Below are the code and all the weights of a small trained network. Each question names an input and a class and asks about switching units off, where a switched-off unit gives its printed mean instead of its output.

import numpy as np


def w(rows, s, z=0):
    codes = np.array(rows[::2]) - 128.0
    scale = np.full(codes.shape[1], s)
    scale[-1] = z or s
    return codes * scale


def f(y):
    return np.maximum(y, 0)


def log_softmax(a):
    a = a - a.max(-1, keepdims=True)
    return a - np.log(np.exp(a).sum(-1, keepdims=True))


def net(x, mask):
    res = np.array(x, float).reshape(1, 5) / 4 @ E
    y = f(res @ A[0][:, :-1].T + A[0][:, -1])
    res = res + np.where(mask, y, B[0][:, -1]) @ B[0][:, :-1]
    return log_softmax(res[-1] @ U[:, :-1].T + U[:, -1])


A, B = {}, {}
E = w([
[202,121,156,115,145,15,138],'x0',
[185,200,79,86,101,135,48],'x1',
[194,91,171,50,168,182,144],'x2',
[147,57,147,147,184,141,8],'x3',
[197,135,174,181,48,163,136],'x4',
],0.011)
A[0] = w([
[67,102,52,112,59,218,140,168],'n1',
[67,103,71,65,208,79,113,169],'n2',
[186,119,192,209,33,183,151,18],'n3',
[91,179,115,69,28,186,194,90],'n4',
[142,57,179,170,153,57,145,56],'n5',
[230,136,20,106,119,152,73,85],'n6',
[78,157,166,49,144,248,139,168],'n7',
[105,138,73,15,99,77,51,117],'n8',
[133,122,82,225,96,106,108,164],'n9',
[232,172,172,177,89,163,171,218],'n10',
[211,61,139,94,130,158,134,85],'n11',
[184,155,152,87,115,32,111,91],'n12',
[48,106,202,156,126,186,152,93],'n13',
[120,181,50,121,125,231,87,109],'n14',
[146,107,194,164,18,171,71,90],'n15',
[93,152,49,199,181,33,136,188],'n16',
[199,119,213,208,69,111,98,90],'n17',
[123,204,130,72,122,138,245,57],'n18',
[77,158,86,65,176,108,158,8],'n19',
[216,162,215,61,171,201,207,102],'n20',
[132,161,105,123,116,163,77,65],'n21',
[149,139,118,94,216,170,154,79],'n22',
[147,167,91,145,121,127,159,72],'n23',
[124,159,94,55,72,154,88,8],'n24',
[78,74,129,180,128,195,42,160],'n25',
[68,95,164,140,170,145,163,80],'n26',
[145,64,139,108,111,182,34,159],'n27',
[144,70,120,183,194,163,224,50],'n28',
[182,165,139,159,147,95,55,114],'n29',
[195,84,203,5,194,157,129,169],'n30',
[87,90,60,171,2,118,91,254],'n31',
[182,155,61,49,50,128,130,101],'n32',
[123,175,97,98,83,133,216,160],'n33',
],0.0094,0.0026)
B[0] = w([
[136,48,128,105,77,77,149,228],'n1',
[101,147,90,59,147,159,112,224],'n2',
[77,164,125,78,191,149,112,227],'n3',
[147,66,68,155,136,156,93,233],'n4',
[149,106,85,177,148,108,194,189],'n5',
[126,159,125,157,156,107,139,212],'n6',
[87,108,163,129,57,58,119,220],'n7',
[126,132,95,126,131,165,160,209],'n8',
[105,171,123,138,89,111,70,199],'n9',
[97,138,84,70,140,129,125,237],'n10',
[112,133,131,138,127,81,90,187],'n11',
[121,105,126,130,106,51,255,209],'n12',
[73,175,122,195,167,104,204,194],'n13',
[89,161,146,140,122,91,226,223],'n14',
[90,127,138,70,152,142,137,214],'n15',
[115,153,152,116,83,116,84,222],'n16',
[79,119,85,73,139,192,110,215],'n17',
[161,84,81,175,174,104,73,226],'n18',
[83,121,103,107,145,172,96,181],'n19',
[121,169,153,152,89,87,100,226],'n20',
[120,148,115,164,182,147,194,174],'n21',
[88,144,150,135,112,137,86,174],'n22',
[146,100,107,169,141,126,137,164],'n23',
[122,187,160,181,185,127,156,179],'n24',
[210,57,85,112,129,105,113,227],'n25',
[119,164,108,151,152,159,165,178],'n26',
[146,70,68,178,125,136,135,214],'n27',
[129,182,99,166,149,119,123,182],'n28',
[157,116,77,143,126,129,153,193],'n29',
[100,164,117,140,103,63,91,244],'n30',
[90,140,131,139,77,98,98,233],'n31',
[114,149,74,164,149,105,157,209],'n32',
[193,58,78,93,144,167,50,222],'n33',
],0.0082,0.011)
U = w([
[144,100,102,129,107,91,221,255],'0',
[217,71,64,177,186,143,74,65],'1',
[125,196,95,219,196,141,228,56],'2',
[87,159,106,9,186,177,108,90],'3',
[121,176,150,157,70,81,49,88],'4',
[161,127,151,110,115,132,120,212],'5',
[202,147,224,89,106,208,182,51],'6',
],0.012,0.0079)

Each question gives the input, the list of numbers given to net, and the class t.
The units are the neurons (one row each of A and B). Each row of codes is followed by its name. A weight is (code - 128) times the scale printed after its matrix; where a second scale follows, it is the last column's (A, B and U).
mask holds one flag per neuron, in row order. A switched-off neuron (its flag False) gives its mean, the last column of its row in B, instead of its output. The means were averaged over made-up inputs and are rounded, as every weight is.
A unit's drop is (log p(t) with every unit on - log p(t) with that unit switched off) / (log p(t) with every unit on - log p(t) with every unit switched off).
The circuit of an input: a set's keep is (log p(t) with only the set's units on - log p(t) with every unit switched off) / (log p(t) with every unit on - log p(t) with every unit switched off). Starting from the 12 units with the biggest drops (on a tie, the unit counted first), units are removed one at a time, each time the one whose removal leaves the highest keep (on an exact tie, the one counted first), for as long as the keep stays at least 0.8.
circuit, biggest first: the units of the circuit, biggest drop first
most important unit: the unit with the biggest drop
top k neurons: the k neurons with the biggest drops, biggest first
drop of u: that unit's drop, to one decimal
input [-1,-3,7,-7,-5], class 1: most important unit -> n18
input [-8,7,-8,3,-6], class 0: top 3 neurons -> n1, n14, n25
input [-7,3,-4,1,-4], class 0: circuit, biggest first -> n1, n14
input [-8,5,-8,-2,-3], class 0: top 3 neurons -> n14, n1, n21
input [-6,-7,-8,-4,6], class 4: top 4 neurons -> n31, n9, n1, n12
input [4,-2,-6,-8,-6], class 1: circuit, biggest first -> n18, n33
input [5,-3,0,6,7], class 3: circuit, biggest first -> n17, n3
input [2,-7,-3,5,-7], class 2: top 3 neurons -> n5, n26, n33
input [7,1,-1,-3,-8], class 3: top 2 neurons -> n2, n19
input [2,-8,6,-8,6], class 1: circuit, biggest first -> n33, n18
input [-7,3,7,-6,-4], class 0: top 3 neurons -> n14, n7, n1
input [-3,4,5,-8,7], class 1: top 3 neurons -> n4, n18, n33
input [1,-6,7,-6,-3], class 4: top 2 neurons -> n20, n30
input [-7,8,-7,0,7], class 2: circuit, biggest first -> n14
input [8,6,-4,0,8], class 0: top 3 neurons -> n12, n29, n2
input [-1,7,3,-5,-7], class 2: top 3 neurons -> n24, n32, n14
input [1,4,-8,-7,1], class 4: top 2 neurons -> n31, n16
input [-5,-4,2,2,-5], class 0: drop of n7 -> 0.7
input [4,1,7,1,-3], class 4: drop of n30 -> 0.2
input [-3,-1,-2,-5,-4], class 1: drop of n18 -> 0.2
input [-4,0,1,-4,7], class 3: most important unit -> n3
